Below is a small trained network, with its code and all its weights. Each question gives an input and a class and asks what happens when units are switched off, that is, made to give their printed mean instead of their output.

import numpy as np


def w(rows, s, z=0):
    codes = np.array(rows[::2]) - 128.0
    scale = np.full(codes.shape[1], s)
    scale[-1] = z or s
    return codes * scale


def f(y):
    return y / 2 * (1 + np.tanh(0.7978845608 * (y + 0.044715 * y**3)))


def log_softmax(a):
    a = a - a.max(-1, keepdims=True)
    return a - np.log(np.exp(a).sum(-1, keepdims=True))


def net(x, mask):
    res = np.array(x, float).reshape(1, 6) / 4 @ E
    y = f(res @ A[0][:, :-1].T + A[0][:, -1])
    res = res + np.where(mask, y, B[0][:, -1]) @ B[0][:, :-1]
    return log_softmax(res[-1] @ U[:, :-1].T + U[:, -1])


A, B = {}, {}
E = w([
[83,95,210,171,121],'x0',
[117,101,2,111,45],'x1',
[140,248,70,183,39],'x2',
[80,103,85,110,144],'x3',
[79,174,203,85,135],'x4',
[161,118,193,39,87],'x5',
],0.0094)
A[0] = w([
[207,143,171,166,55,46],'N1',
[120,79,110,207,110,255],'N2',
[164,91,178,116,71,15],'N3',
[136,217,214,210,254,157],'N4',
[248,99,102,116,140,176],'N5',
[97,81,108,45,167,221],'N6',
],0.0095,0.0048)
B[0] = w([
[158,71,34,36,169,156],'N1',
[121,143,170,203,50,191],'N2',
[126,136,129,37,212,144],'N3',
[10,162,90,119,97,247],'N4',
[124,190,177,205,131,181],'N5',
[211,62,191,134,82,197],'N6',
],0.012,0.011)
U = w([
[51,7,177,125,219,250],'0',
[123,109,108,173,255,6],'1',
[220,145,45,97,185,43],'2',
[101,79,84,146,226,3],'3',
[169,152,234,217,56,223],'4',
[201,39,108,69,132,70],'5',
[137,63,93,144,244,23],'6',
[8,183,43,143,87,202],'7',
],0.0084,0.0076)

Each question gives the input, the list of numbers given to net, and the class t.
The units are the neurons (one row each of A and B). Each row of codes is followed by its name. A weight is (code - 128) times the scale printed after its matrix; where a second scale follows, it is the last column's (A, B and U).
mask holds one flag per neuron, in row order. A switched-off neuron (its flag False) gives its mean, the last column of its row in B, instead of its output. The means were averaged over made-up inputs and are rounded, as every weight is.
A unit's drop is (log p(t) with every unit on - log p(t) with that unit switched off) / (log p(t) with every unit on - log p(t) with every unit switched off).
The circuit of an input: a set's keep is (log p(t) with only the set's units on - log p(t) with every unit switched off) / (log p(t) with every unit on - log p(t) with every unit switched off). Starting from all 6 units, units are removed one at a time, each time the one whose removal leaves the highest keep (on an exact tie, the one counted first), for as long as the keep stays at least 0.8.
circuit, biggest first: the units of the circuit, biggest drop first
most important unit: the unit with the biggest drop
k most important neurons: the k neurons with the biggest drops, biggest first
drop of u: that unit's drop, to one decimal
input [-4,4,-2,6,4,-4], class 5: circuit, biggest first : [N4; N6]
input [-6,3,-7,-1,-8,8], class 4: circuit, biggest first : [N5]
input [6,5,8,-3,6,4], class 5: circuit, biggest first : [N4; N1]
input [1,8,-3,2,3,6], class 5: circuit, biggest first : [N2; N6]
input [8,0,-4,8,-7,6], class 4: 2 most important neurons : [N6; N2]
input [-8,4,-2,1,-2,4], class 4: circuit, biggest first : [N5; N6]
input [4,7,-2,-6,2,3], class 0: circuit, biggest first : [N3; N5]
input [-8,1,8,-3,-8,1], class 2: 2 most important neurons : [N1; N4]
input [-3,0,4,-3,-4,1], class 2: 2 most important neurons : [N4; N1]
input [-6,5,-1,7,3,2], class 4: 2 most important neurons : [N6; N1]
input [6,-8,-3,-4,3,6], class 0: 2 most important neurons : [N3; N2]
input [0,-2,8,3,-5,6], class 2: circuit, biggest first : [N4; N1]
input [1,2,0,1,-5,-4], class 4: circuit, biggest first : [N4; N2]
input [-2,-3,6,2,8,6], class 7: circuit, biggest first : [N6]
input [-8,4,-8,-6,1,8], class 4: 3 most important neurons : [N5; N1; N6]
input [-4,-5,8,-5,0,7], class 7: 3 most important neurons : [N6; N4; N5]
input [4,8,-6,5,8,-8], class 4: circuit, biggest first : [N6; N2]
input [-7,8,-5,1,3,1], class 5: 3 most important neurons : [N2; N6; N4]
input [-8,2,2,-6,-4,-4], class 4: circuit, biggest first : [N4; N5]
input [-6,5,-3,-2,5,-3], class 5: 3 most important neurons : [N4; N2; N6]
input [8,0,3,-6,0,7], class 5: most important unit : N1
input [8,-8,6,6,1,1], class 7: drop of N4 : 0.2
input [1,8,3,2,-3,-8], class 4: drop of N1 : 0.2
input [-8,6,-6,4,-8,8], class 4: drop of N5 : 0.9
input [1,-5,1,-1,-4,-3], class 7: drop of N6 : 0.1
